Here is a tiny trained network, its code and every weight. The questions are about switching its units off for an input and a class, where a switched-off unit gives its printed mean instead of its output.

import numpy as np


def w(rows, s, z=0):
    codes = np.array(rows[::2]) - 128.0
    scale = np.full(codes.shape[1], s)
    scale[-1] = z or s
    return codes * scale


def f(y):
    return y / 2 * (1 + np.tanh(0.7978845608 * (y + 0.044715 * y**3)))


def log_softmax(a):
    a = a - a.max(-1, keepdims=True)
    return a - np.log(np.exp(a).sum(-1, keepdims=True))


def net(x, mask):
    res = np.array(x, float).reshape(1, 6) / 4 @ E
    y = f(res @ A[0][:, :-1].T + A[0][:, -1])
    res = res + np.where(mask, y, B[0][:, -1]) @ B[0][:, :-1]
    return log_softmax(res[-1] @ U[:, :-1].T + U[:, -1])


A, B = {}, {}
E = w([
[126,140,128,118,129,124,133],'x0',
[150,150,138,170,219,67,149],'x1',
[171,94,106,130,135,134,152],'x2',
[60,74,96,54,165,104,3],'x3',
[132,83,239,85,124,122,148],'x4',
[184,79,117,132,159,165,133],'x5',
],0.011)
A[0] = w([
[143,144,147,144,169,41,126,104],'N1',
[170,90,105,88,142,101,74,88],'N2',
[73,114,125,124,5,166,156,155],'N3',
[77,159,137,69,144,104,137,170],'N4',
[56,75,108,132,157,126,132,70],'N5',
[88,127,94,126,141,76,90,254],'N6',
[143,117,130,124,250,148,154,180],'N7',
[109,148,56,177,124,104,95,139],'N8',
[181,185,90,161,116,152,69,102],'N9',
[89,76,117,72,183,144,147,90],'N10',
[121,94,74,99,139,107,72,90],'N11',
[121,187,68,125,122,128,111,94],'N12',
[107,115,114,91,143,106,109,104],'N13',
[104,143,170,109,132,156,178,99],'N14',
[188,50,123,139,118,181,98,185],'N15',
[208,81,32,112,145,117,103,157],'N16',
[112,84,195,78,137,109,153,142],'N17',
[129,110,106,68,73,206,140,77],'N18',
],0.011,0.0074)
B[0] = w([
[48,122,126,75,191,85,128,171],'N1',
[122,126,191,237,190,156,139,174],'N2',
[79,156,198,149,186,59,156,227],'N3',
[162,150,170,193,50,186,149,193],'N4',
[167,78,131,124,191,130,229,156],'N5',
[134,171,239,146,88,106,161,249],'N6',
[59,182,201,103,145,102,83,201],'N7',
[147,139,165,129,130,41,103,201],'N8',
[194,12,127,149,138,4,143,168],'N9',
[162,93,202,166,158,202,139,168],'N10',
[139,138,137,161,157,161,170,200],'N11',
[182,42,126,108,49,83,104,170],'N12',
[120,98,139,226,175,145,224,168],'N13',
[213,42,222,115,156,122,123,151],'N14',
[88,251,206,53,67,133,170,202],'N15',
[144,154,187,118,77,91,91,205],'N16',
[172,86,133,94,70,47,42,199],'N17',
[77,85,96,94,253,38,132,185],'N18',
],0.0069,0.011)
U = w([
[209,90,188,202,196,172,248,56],'0',
[109,199,177,81,98,117,105,250],'1',
[216,6,159,72,116,57,36,98],'2',
[2,155,130,35,221,73,145,46],'3',
[126,208,176,93,103,136,105,202],'4',
[120,166,167,100,120,128,118,254],'5',
[91,81,86,88,152,189,151,73],'6',
[131,137,15,38,173,188,46,27],'7',
],0.009,0.0053)

Each question gives the input, the list of numbers given to net, and the class t.
The units are the neurons (one row each of A and B). Each row of codes is followed by its name. A weight is (code - 128) times the scale printed after its matrix; where a second scale follows, it is the last column's (A, B and U).
mask holds one flag per neuron, in row order. A switched-off neuron (its flag False) gives its mean, the last column of its row in B, instead of its output. The means were averaged over made-up inputs and are rounded, as every weight is.
A unit's drop is (log p(t) with every unit on - log p(t) with that unit switched off) / (log p(t) with every unit on - log p(t) with every unit switched off).
The circuit of an input: a set's keep is (log p(t) with only the set's units on - log p(t) with every unit switched off) / (log p(t) with every unit on - log p(t) with every unit switched off). Starting from the 12 units with the biggest drops (on a tie, the unit counted first), units are removed one at a time, each time the one whose removal leaves the highest keep (on an exact tie, the one counted first), for as long as the keep stays at least 0.8.
circuit, biggest first: the units of the circuit, biggest drop first
most important unit: the unit with the biggest drop
top k neurons: the k neurons with the biggest drops, biggest first
input [-3,5,7,6,4,-1], class 4: most important unit => N7
input [2,2,-5,0,-7,-4], class 2: top 2 neurons => N12; N9
input [-4,0,-4,-7,8,4], class 2: circuit, biggest first => N17; N14; N13
input [-4,-2,-3,-1,-6,-5], class 2: circuit, biggest first => N12; N9
input [-7,-7,-7,1,-5,6], class 3: circuit, biggest first => N18; N3
input [6,-8,-5,0,-2,-7], class 3: top 2 neurons => N3; N18
input [-2,-1,1,6,-1,5], class 0: circuit, biggest first => N2; N11
input [-8,6,4,5,0,7], class 5: top 2 neurons => N7; N16
input [3,3,-3,1,-6,8], class 1: circuit, biggest first => N7; N16
input [1,5,-2,7,7,-5], class 0: circuit, biggest first => N13; N4; N10
input [-4,8,7,-2,-1,2], class 3: circuit, biggest first => N1; N7
input [2,-8,5,-7,-2,-2], class 3: circuit, biggest first => N18; N3; N4
input [5,-8,7,-7,4,4], class 3: circuit, biggest first => N18; N15; N3
input [-5,-5,7,-2,-1,3], class 4: most important unit => N15
input [0,5,5,0,7,6], class 2: top 2 neurons => N17; N6
input [2,7,3,0,-8,7], class 2: circuit, biggest first => N9; N16
input [-2,4,-2,0,-4,6], class 1: circuit, biggest first => N7; N16
input [7,-6,0,-6,1,6], class 5: top 2 neurons => N15; N13
input [3,4,6,4,0,-2], class 4: circuit, biggest first => N18; N9
input [2,2,8,6,7,5], class 4: circuit, biggest first => N15
input [5,0,5,1,7,8], class 1: top 4 neurons => N15; N7; N9; N12
input [3,6,0,-4,8,-2], class 2: top 3 neurons => N17; N14; N15
input [-4,7,2,-5,7,1], class 2: top 2 neurons => N17; N14
input [3,-8,-1,-3,-7,5], class 3: top 4 neurons => N18; N3; N15; N17
input [5,-3,7,-1,-5,6], class 4: top 2 neurons => N15; N17
input [5,2,-8,1,8,0], class 2: top 2 neurons => N17; N15
